In the rows, 128 means zero.
Each row of numbers stands for one thing and depends on some of the facts below. Use the named rows to name the rest.

Some rows with their names:
peklepul: [138 156 151 177 132 111 132 126  74 178 117 119  87 152 119 151  95 108
  65 146 185 167 135 122 162 115 151]
magra: [135 111 168 168 116  87  88 133  94 188 114 168  54 143  93 162 111 110
  71 136 174 141 147 137  89 126 111]
klaklum: [139 147 144 169 135 114 136 128  71 178 105 158  97 154 126 151  97  95
  83 167 170 147 129 117 150 118 142]
sisku: [115 158 154 175 137 109 126 129  83 167 109 116  79 145 128 155  81 125
  67 147 191 168 142 106 158 118 148]
gifekir: [136 124 129 172  94 104  78 145 104 170  83  71  61 126  96 162 119  84
  52 146 162 201 136 149 161 133 120]
flododril: [160 145 135 170 116 112  90 145 102 160 111 168  86 141 100 148 110 107
  80 171 154 134 116 144 128 120 127]
skitri: [163 132 112 163 117 104 124 142  92 159  98 169  70 143 115 139 100 142
 102 170 156 157 123 130 125 129 120]
getak: [163 117 129 159  82 108  89 140  98 177  82 101  73 129  88 160 135  68
  87 150 157 175 127 152 157 131 112]
gisuplen: [156 139 143 170 125 106 113 142  96 167 108 171  73 141 107 142 113 119
  79 169 167 165 118 141 139 124 126]
skezes: [164 131 126 171 122 108 126 144  93 160  96 181  67 139 114 144 100 129
  89 160 165 161 121 131 127 127 124]
stovo: [149 125 161 168 115  99  90 141  83 191 112 127  55 140  86 154 120  93
  78 139 159 158 119 116 112 126 124]
pastudam: [163 139 150 165 123 106 117 143 101 167 111 167  76 136 109 143 117 114
  90 162 178 163 119 143 153 123 125]
flidrin: [165 132 178 154 100  89  87 137  85 190 104 125  55 146  83 154 118  92
 102 145 180 158 113 108 133 128 114]
klaflo: [158 138 140 171 123 105 112 143  97 165 110 172  74 139 110 142 115 117
  76 167 166 167 120 142 143 125 124]
rofe: [175 146 124 167 106 108  87 145 102 163 115 148  89 149  92 143 105 105
  86 166 161 145 118 150 131 120 123]
netram: [140 106 158 167 122  88  89 134  93 188 113 159  60 153  92 162 109  86
  71 144 171 149 148 141  97 126 108]
zista: [156 150 164 161 129 114 142 125  77 180 117 141  96 144 116 150 105 104
 105 142 196 144 130 125 166 115 144]
grepil: [132 114 107 161  96 107  95 141  86 177  83 100  71 129  95 151 144  91
  76 166 128 177 133 147 144 136 115]

Some facts about the things:
(grutrusen, ψ, flubrul); (mastim, ψ, kostom); (skabok, ψ, mastim)
(pliple, ψ, busis); (skagrum, ψ, soron); (dopafu, ψ, kevobrar)
(noplibem, ψ, skitri); (tomu, ψ, fodrun); (dregres, ψ, rasikle)
(zosusas, ψ, trudim); (gitru, ψ, trudim); (remak, ψ, drari)
(magra, ψ, trugul); (gavu, ψ, fuso); (skupom, ψ, flubrul)
(stubruklak, ψ, grutrusen); (gisiras, ψ, drubru); (rasikle, ψ, zokla)
(skazutru, ψ, grutrusen); (zedror, ψ, trudim); (klikem, ψ, zivul)
(gapiflek, ψ, buklo); (zivul, ψ, skezes); (vuplur, ψ, klunu)
(klaklum, ψ, temen); (babrevin, ψ, drari); (kovil, ψ, skupom)
(flododril, ψ, valonun); (drari, ψ, zokla); (flidrin, ψ, tiklustol)
(gimires, ψ, fuso); (getak, ψ, flubrul); (grugo, ψ, mastim)
(gifekir, ψ, lizan); (fikles, ψ, flododril); (plunor, ψ, roske)
(meplu, ψ, trugul); (skofel, ψ, kostom); (trugul, ψ, kevobrar)
(saro, ψ, grutrusen); (nustur, ψ, steba); (dolum, ψ, lizan)
(dafla, ψ, kudrom); (stofil, ψ, trudim); (kliskal, ψ, kostom)
(nasi, ψ, kudrom); (stenen, ψ, mastim); (skitri, ψ, flilus)
(paku, ψ, busis); (kevobrar, ψ, livel); (drusten, ψ, flubrul)
(kizus, ψ, temen); (fodrun, ψ, lestali); (plebin, ψ, zokla)
(ditubi, ψ, stotek); (netram, ψ, trugul); (skezes, ψ, kudrom)
(stutom, ψ, trugul); (moplumis, ψ, kudrom); (povestu, ψ, buklo)
(zista, ψ, lestali); (drulo, ψ, drubru); (fimok, ψ, lestali)
(trudim, ψ, flilus); (brumoklo, ψ, lestali); (pastudam, ψ, flubrul)
(satrok, ψ, drubru); (lestali, ψ, flubrul); (klunu, ψ, valonun)
(stegem, ψ, lestali); (regrusar, ψ, buklo); (momoske, ψ, skagrum)
(kugu, ψ, livel); (lizan, ψ, soron); (rifan, ψ, pliva)
(tegreplu, ψ, soron); (busis, ψ, klunu); (flugik, ψ, buklo)
(nadose, ψ, flubrul); (temen, ψ, zokla); (buklo, ψ, stotek)
(fuso, ψ, lestali); (lofesel, ψ, drari); (drigrem, ψ, lestali)
(fifel, ψ, flododril); (soron, ψ, kostom); (roske, ψ, zugrebrem)
(pagol, ψ, roske); (kluflen, ψ, pliva); (goflabis, ψ, gisuplen)
(druflar, ψ, skagrum); (stovo, ψ, gisuplen); (piplas, ψ, trugul)
(tevos, ψ, temen); (sisku, ψ, lizan); (stegil, ψ, skupom)
(nubidis, ψ, roske); (trazugrur, ψ, flododril); (guven, ψ, klaflo)
(vatrom, ψ, skezes); (skekapar, ψ, temen); (vopos, ψ, zugrebrem)
(soplan, ψ, buklo); (peklepul, ψ, mastim); (tebas, ψ, skitri)
(budri, ψ, skupom); (tiklustol, ψ, flubrul); (zuva, ψ, valonun)
(flibrodos, ψ, trugul); (dugol, ψ, fodrun); (plubri, ψ, drubru)
(zugrebrem, ψ, flilus); (drubru, ψ, gisuplen); (zeruk, ψ, flubrul)
(zoti, ψ, kostom); (dafil, ψ, klaflo); (trigam, ψ, fodrun)
(zadam, ψ, skezes); (rigram, ψ, klunu); (pobral, ψ, zuva)
(trumu, ψ, livel); (ketrikun, ψ, klunu); (plipin, ψ, rofe)
(gobruris, ψ, klaflo); (giple, ψ, pastudam); (dadren, ψ, zivul)
(gosu, ψ, zugrebrem); (grepil, ψ, trudim); (steba, ψ, stenaplar)
(skabok, γ, 638); (pliple, γ, 522); (dopafu, γ, 467)
(noplibem, γ, 522); (tomu, γ, 638); (dregres, γ, 467)
(zosusas, γ, 638); (gitru, γ, 766); (remak, γ, 766)
(magra, γ, 638); (gavu, γ, 766); (stubruklak, γ, 638)
(gisiras, γ, 638); (skazutru, γ, 522); (zedror, γ, 522)
(klikem, γ, 315); (gapiflek, γ, 766); (vuplur, γ, 638)
(klaklum, γ, 522); (babrevin, γ, 467); (kovil, γ, 766)
(flidrin, γ, 638); (gimires, γ, 522); (getak, γ, 467)
(grugo, γ, 638); (gifekir, γ, 467); (fikles, γ, 638)
(plunor, γ, 766); (meplu, γ, 638); (skofel, γ, 638)
(saro, γ, 467); (nustur, γ, 638); (dolum, γ, 638)
(dafla, γ, 638); (stofil, γ, 638); (kliskal, γ, 522)
(nasi, γ, 467); (stenen, γ, 638); (paku, γ, 315)
(drusten, γ, 467); (kizus, γ, 766); (plebin, γ, 638)
(ditubi, γ, 467); (netram, γ, 522); (stutom, γ, 467)
(moplumis, γ, 522); (povestu, γ, 638); (zista, γ, 638)
(drulo, γ, 315); (fimok, γ, 467); (satrok, γ, 522)
(stegem, γ, 467); (regrusar, γ, 638); (momoske, γ, 638)
(kugu, γ, 467); (rifan, γ, 522); (tegreplu, γ, 638)
(flugik, γ, 638); (nadose, γ, 315); (lofesel, γ, 467)
(drigrem, γ, 467); (fifel, γ, 522); (pagol, γ, 638)
(kluflen, γ, 638); (goflabis, γ, 467); (druflar, γ, 522)
(stovo, γ, 638); (piplas, γ, 467); (tevos, γ, 766)
(sisku, γ, 638); (stegil, γ, 522); (nubidis, γ, 315)
(trazugrur, γ, 638); (guven, γ, 522); (vatrom, γ, 638)
(skekapar, γ, 638); (vopos, γ, 638); (soplan, γ, 467)
(peklepul, γ, 638); (tebas, γ, 522); (budri, γ, 522)
(flibrodos, γ, 467); (dugol, γ, 467); (plubri, γ, 467)
(zeruk, γ, 766); (zoti, γ, 638); (dafil, γ, 638)
(trigam, γ, 467); (zadam, γ, 638); (rigram, γ, 638)
(pobral, γ, 315); (trumu, γ, 766); (ketrikun, γ, 638)
(plipin, γ, 522); (gobruris, γ, 467); (giple, γ, 522)
(dadren, γ, 638); (gosu, γ, 315); (grepil, γ, 467)
(skabok, φ, a); (pliple, φ, b); (dopafu, φ, b)
(noplibem, φ, b); (tomu, φ, a); (dregres, φ, a)
(zosusas, φ, a); (gitru, φ, a); (remak, φ, a)
(magra, φ, a); (gavu, φ, a); (stubruklak, φ, a)
(gisiras, φ, a); (skazutru, φ, a); (zedror, φ, a)
(klikem, φ, b); (gapiflek, φ, a); (vuplur, φ, b)
(klaklum, φ, b); (babrevin, φ, a); (kovil, φ, a)
(flidrin, φ, a); (gimires, φ, b); (getak, φ, a)
(grugo, φ, b); (gifekir, φ, a); (fikles, φ, a)
(plunor, φ, a); (meplu, φ, b); (skofel, φ, a)
(saro, φ, a); (nustur, φ, b); (dolum, φ, a)
(dafla, φ, b); (stofil, φ, a); (kliskal, φ, b)
(nasi, φ, b); (stenen, φ, a); (paku, φ, a)
(drusten, φ, a); (kizus, φ, b); (plebin, φ, b)
(ditubi, φ, a); (netram, φ, a); (stutom, φ, b)
(moplumis, φ, a); (povestu, φ, a); (zista, φ, b)
(drulo, φ, b); (fimok, φ, a); (satrok, φ, b)
(stegem, φ, b); (regrusar, φ, b); (momoske, φ, b)
(kugu, φ, b); (rifan, φ, a); (tegreplu, φ, a)
(flugik, φ, b); (nadose, φ, a); (lofesel, φ, b)
(drigrem, φ, a); (fifel, φ, a); (pagol, φ, a)
(kluflen, φ, a); (goflabis, φ, b); (druflar, φ, a)
(stovo, φ, a); (piplas, φ, b); (tevos, φ, a)
(sisku, φ, b); (stegil, φ, a); (nubidis, φ, b)
(trazugrur, φ, a); (guven, φ, a); (vatrom, φ, b)
(skekapar, φ, a); (vopos, φ, b); (soplan, φ, b)
(peklepul, φ, b); (tebas, φ, a); (budri, φ, a)
(flibrodos, φ, a); (dugol, φ, b); (plubri, φ, a)
(zeruk, φ, a); (zoti, φ, a); (dafil, φ, b)
(trigam, φ, a); (zadam, φ, a); (rigram, φ, a)
(pobral, φ, b); (trumu, φ, b); (ketrikun, φ, a)
(plipin, φ, a); (gobruris, φ, a); (giple, φ, a)
(dadren, φ, b); (gosu, φ, a); (grepil, φ, a)
(mastim, ε, skabok); (skabok, ε, klikem); (noplibem, ε, stovo)
(dregres, ε, zugrebrem); (zosusas, ε, tiklustol); (magra, ε, gifekir)
(skupom, ε, tomu); (klikem, ε, paku); (babrevin, ε, druflar)
(kovil, ε, satrok); (flododril, ε, vatrom); (meplu, ε, trudim)
(skofel, ε, plebin); (skofel, ε, paku); (flubrul, ε, drulo)
(trugul, ε, nasi); (saro, ε, flododril); (nustur, ε, fifel)
(nustur, ε, rofe); (stofil, ε, trugul); (stenen, ε, valonun)
(skitri, ε, tebas); (skitri, ε, tomu); (skitri, ε, dregres)
(paku, ε, skupom); (drusten, ε, peklepul); (kizus, ε, fuso)
(fodrun, ε, nubidis); (plebin, ε, trazugrur); (ditubi, ε, zoti)
(ditubi, ε, valonun); (skezes, ε, skabok); (moplumis, ε, fifel)
(fimok, ε, vuplur); (trudim, ε, remak); (klunu, ε, zista)
(stegem, ε, vatrom); (stegem, ε, fifel); (flilus, ε, klikem)
(lizan, ε, gimires); (tegreplu, ε, brumoklo); (tegreplu, ε, fikles)
(flugik, ε, ketrikun); (flugik, ε, zugrebrem); (flugik, ε, zeruk)
(flugik, ε, plipin); (buklo, ε, gisiras); (fuso, ε, stenen)
(fuso, ε, rigram); (fuso, ε, stubruklak); (lofesel, ε, fikles)
(druflar, ε, dregres); (druflar, ε, rofe); (piplas, ε, peklepul)
(piplas, ε, plubri); (sisku, ε, guven); (guven, ε, trigam)
(guven, ε, plubri); (vopos, ε, tomu); (soplan, ε, fuso)
(tebas, ε, remak); (tiklustol, ε, drulo); (drubru, ε, flidrin)
(drubru, ε, valonun); (zoti, ε, livel); (zoti, ε, flubrul)
(trumu, ε, trugul); (trumu, ε, vopos); (ketrikun, ε, getak)
(plipin, ε, valonun); (giple, ε, regrusar); (steba, ε, zoti)
(steba, ε, grugo)

Name these rows:
No name comes twice in this set of rows, the named rows included.
[155 159 138 170 115 114 110 126  75 174 119 136 106 155 109 151  97  96
  81 155 166 124 130 126 138 112 146]	vatrom
[139 103 130 168  90  98  91 133 105 177  89 145  69 134  97 166 131  81
  58 152 161 170 158 177 132 131 106]	flibrodos
[136 124 145 162 110 103  65 148  88 177 107 128  72 143  84 159 110  88
  91 153 146 126 124 112 102 123 118]	moplumis
[188 131 130 165 119 110 130 144  95 162 100 162  70 140 109 143  98 126
 107 151 180 164 119 139 141 125 123]	skupom
[141 130 120 169 103 112 136 117  97 168  88 168 105 147 127 160 112  96
  64 168 180 167 168 184 166 123 125]	stutom
[152 128 159 158 106  89  83 139  85 187  94 132  58 155  91 155 111  86
  86 164 159 160 118 100 125 131 110]	plipin
[129 133 161 171 116  93  76 144  92 179 108  88  45 139  93 159  97 109
  64 132 175 175 128 102 118 126 127]	dolum
[165 171 150 177  91 117 138 113  77 174  97 152  85 126 118 151 121 145
  60 141 150 143 131 133 139 117 149]	pobral
[143 123 142 156  82  97  86 137  98 175  64 133  64 132 102 163 138  86
  75 181 146 174 127 131 144 137 104]	ditubi
[142 137 114 170 106 119 138 123  89 167  84 143 105 142 126 156 115  94
  72 171 166 167 151 166 176 124 135]	kugu
[144 139 166 160 104  83  76 138  91 184  98 113  47 152  91 158 103 106
  75 153 174 168 117  96 120 131 116]	stenen
[146 115 131 170  97 111  95 141  93 182  86 112  68 125  92 157 143  69
  56 152 146 183 127 161 151 130 120]	plubri

Now the same things, written a new way:
Some rows with their names:
netram: [101 188 165 129 158  94 142  62  74 133 123  83 101 142]
rigram: [112 154 140 147 139 103 182 110 112 165  86 131 114 165]
moplumis: [115 180 150 116 170 108 148  62  78 125  83 108  93 145]
nadose: [117 172 149 127 154  94 157  94  96 146  71 138 126 138]
peklepul: [133 112 125 128 100  82 182  77 115 175  73 134  88 131]
stenen: [106 129 154 148 115 109 169 103 101 153  53 138 112 180]
rasikle: [129 128 128 159 148 104 151  86 116 136 115 134 107 130]
tebas: [118 187 147 123 176 121 157  59  85 128  77 123  84 142]
dugol: [138 137 137 137 132  65 167  63 100 155  60 156 112  90]
trudim: [127 129 119 165 165 121 164  71 116 141  92 155  95 128]
gifekir: [125 156 146 111 133 102 129  93 101 161  78 143 114 165]
trazugrur: [112 155 138 144 138 103 181 109 112 165  85 131 115 165]
dregres: [118 162 147 142 157 110 150  78  93 163  73 156 114 152]
skekapar: [110 156 138 142 135 103 181 108 112 165  85 133 115 164]
skofel: [114 142 130 126 129 107 173 100  96 166  72 134 120 177]
fodrun: [123 128 122 154 156  96 154  90  97 126  80 139 130 105]
kevobrar: [115 129 136 168 144  95 145  79 105 145 137 115 113 126]
nasi: [140 132 139 142 127  76 164  52 109 166  81 155  92 113]

Rows to name:
No name comes twice in this set of rows, the named rows included.
[131 110 121 132 132 112 129  85 104 140  95 130 104 143]	lizan
[124 174 146 142 158 104 163  81 114 156  79 167 109 157]	grepil
[117 161 147 140 158 104 151  79  94 161  75 154 115 155]	babrevin
[123 116 138 172 143 107 152  75 107 129  96 143 108 135]	drubru
[121 122 128 160 156  97 154  88  95 124  73 140 127 108]	fuso
[125 119 127 163 153 106 150  78 106 136 100 137 108 131]	steba
[128 121 126 164 156 108 152  79 107 137 107 136 106 131]	klunu
[138 125 137 147 134  78 167  43 100 167  73 159  92 116]	lofesel
[ 89 150 147 156 136  96 176  94  89 177 101 115 122 162]	magra
[144 125 121 161 115 116 212  58 109 175  70 167  85 116]	vopos
[119 170 146  95 152 118 128  68  74 131  74 102  88 153]	druflar
[119 170 148 133 153  91 151  95  98 151  69 151 130 139]	getak
[132 112 119 136 140 102 141  77 100 136 101 134 112 148]	mastim
[103 139 135 131 134 106 168 104 101 168  59 132 110 173]	zoti
[108 159 137 138 138  96 181 116 105 159  65 134 129 148]	stubruklak

